Below are the code and all the weights of a small trained network. Each question names an input and a class and asks about switching units off, where a switched-off unit gives its printed mean instead of its output.

import numpy as np


def w(rows, s, z=0):
    codes = np.array(rows[::2]) - 128.0
    scale = np.full(codes.shape[1], s)
    scale[-1] = z or s
    return codes * scale


def f(y):
    return np.maximum(y, 0)


def log_softmax(a):
    a = a - a.max(-1, keepdims=True)
    return a - np.log(np.exp(a).sum(-1, keepdims=True))


def net(x, mask):
    res = np.array(x, float).reshape(1, 4) / 4 @ E
    y = f(res @ A[0][:, :-1].T + A[0][:, -1])
    res = res + np.where(mask, y, B[0][:, -1]) @ B[0][:, :-1]
    return log_softmax(res[-1] @ U[:, :-1].T + U[:, -1])


A, B = {}, {}
E = w([
[254,94,188,89,71,226,95,183,136,97],'x0',
[83,206,143,11,207,152,89,59,209,243],'x1',
[155,235,158,117,155,154,212,225,179,87],'x2',
[140,183,36,184,65,165,38,182,193,213],'x3',
],0.0082)
A[0] = w([
[103,147,41,170,104,139,90,118,136,191,185],'neuron 0',
[199,191,174,54,156,196,111,168,190,146,190],'neuron 1',
[219,214,169,104,115,219,169,171,178,98,183],'neuron 2',
[148,183,136,8,123,139,106,150,205,226,131],'neuron 3',
[171,55,60,178,82,187,11,142,122,156,115],'neuron 4',
[216,172,173,74,81,248,112,190,182,156,100],'neuron 5',
[43,129,35,181,180,55,105,150,166,186,83],'neuron 6',
[102,176,152,59,174,193,81,139,248,227,116],'neuron 7',
[165,127,114,245,60,127,213,238,110,43,143],'neuron 8',
[150,125,164,158,132,131,197,209,131,61,137],'neuron 9',
[209,70,159,160,55,165,101,176,104,70,254],'neuron 10',
[190,158,150,154,108,229,129,180,170,154,84],'neuron 11',
[202,108,124,179,45,183,60,204,94,99,180],'neuron 12',
[139,76,241,61,166,135,209,82,91,49,195],'neuron 13',
[2,203,109,110,168,71,107,87,191,232,239],'neuron 14',
[117,204,125,89,122,114,140,149,149,188,61],'neuron 15',
],0.0074,0.005)
B[0] = w([
[130,116,14,122,113,99,164,63,142,164,201],'neuron 0',
[153,91,198,161,184,225,139,175,180,132,224],'neuron 1',
[114,111,170,167,189,167,140,220,154,177,224],'neuron 2',
[182,185,132,66,206,247,61,45,228,72,221],'neuron 3',
[196,86,38,141,43,92,43,13,133,168,217],'neuron 4',
[158,21,206,209,162,207,129,201,150,189,223],'neuron 5',
[41,121,68,169,159,65,185,92,103,201,194],'neuron 6',
[201,216,113,61,209,219,60,35,252,117,233],'neuron 7',
[170,227,162,146,99,9,107,214,73,137,243],'neuron 8',
[166,185,183,139,129,102,156,179,130,91,195],'neuron 9',
[213,102,129,139,33,109,78,207,78,117,250],'neuron 10',
[146,104,158,172,145,171,132,161,214,199,189],'neuron 11',
[209,64,64,207,69,148,65,106,157,211,236],'neuron 12',
[122,54,241,74,183,127,142,78,35,71,240],'neuron 13',
[44,215,19,132,213,159,186,2,212,181,252],'neuron 14',
[123,160,90,115,189,157,151,87,157,121,166],'neuron 15',
],0.0074,0.013)
U = w([
[165,229,167,125,114,41,170,223,69,65,107],'0',
[176,80,177,177,136,185,128,228,147,188,31],'1',
[128,30,215,1,170,118,169,75,48,46,254],'2',
[15,169,41,164,150,48,213,94,126,184,138],'3',
[141,220,91,30,189,213,112,69,212,150,63],'4',
[216,72,54,160,15,103,46,115,104,182,64],'5',
],0.0093,0.0047)

Each question gives the input, the list of numbers given to net, and the class t.
The units are the neurons (one row each of A and B). Each row of codes is followed by its name. A weight is (code - 128) times the scale printed after its matrix; where a second scale follows, it is the last column's (A, B and U).
mask holds one flag per neuron, in row order. A switched-off neuron (its flag False) gives its mean, the last column of its row in B, instead of its output. The means were averaged over made-up inputs and are rounded, as every weight is.
A unit's drop is (log p(t) with every unit on - log p(t) with that unit switched off) / (log p(t) with every unit on - log p(t) with every unit switched off).
The circuit of an input: a set's keep is (log p(t) with only the set's units on - log p(t) with every unit switched off) / (log p(t) with every unit on - log p(t) with every unit switched off). Starting from the 12 units with the biggest drops (on a tie, the unit counted first), units are removed one at a time, each time the one whose removal leaves the highest keep (on an exact tie, the one counted first), for as long as the keep stays at least 0.8.
units of the circuit, in order: the units of the circuit, biggest drop first
top k neurons: the k neurons with the biggest drops, biggest first
drop of u: that unit's drop, to one decimal
input [8,1,-4,-6], class 2: units of the circuit, in order : neuron 13
input [0,1,7,-1], class 1: top 2 neurons : neuron 14; neuron 2
input [1,2,-8,-2], class 2: units of the circuit, in order : neuron 12; neuron 7
input [-8,-6,3,1], class 3: top 2 neurons : neuron 6; neuron 10
input [-1,5,-8,-6], class 2: top 2 neurons : neuron 13; neuron 7
input [-3,-6,6,6], class 0: top 3 neurons : neuron 8; neuron 9; neuron 4
input [7,4,-3,-4], class 1: top 2 neurons : neuron 5; neuron 1
input [-2,-8,-5,-7], class 2: top 2 neurons : neuron 13; neuron 2
input [-4,-7,-3,-1], class 0: top 2 neurons : neuron 8; neuron 4
input [0,-5,5,8], class 5: top 2 neurons : neuron 12; neuron 4
input [2,-2,0,0], class 5: top 2 neurons : neuron 1; neuron 5
input [1,0,0,8], class 5: top 2 neurons : neuron 4; neuron 12
input [6,-7,-1,-8], class 0: drop of neuron 8 : 0.6
input [0,-7,5,-8], class 0: units of the circuit, in order : neuron 8
input [3,3,5,-7], class 2: drop of neuron 13 : 0.4
input [-2,-6,0,-6], class 0: drop of neuron 8 : 0.5
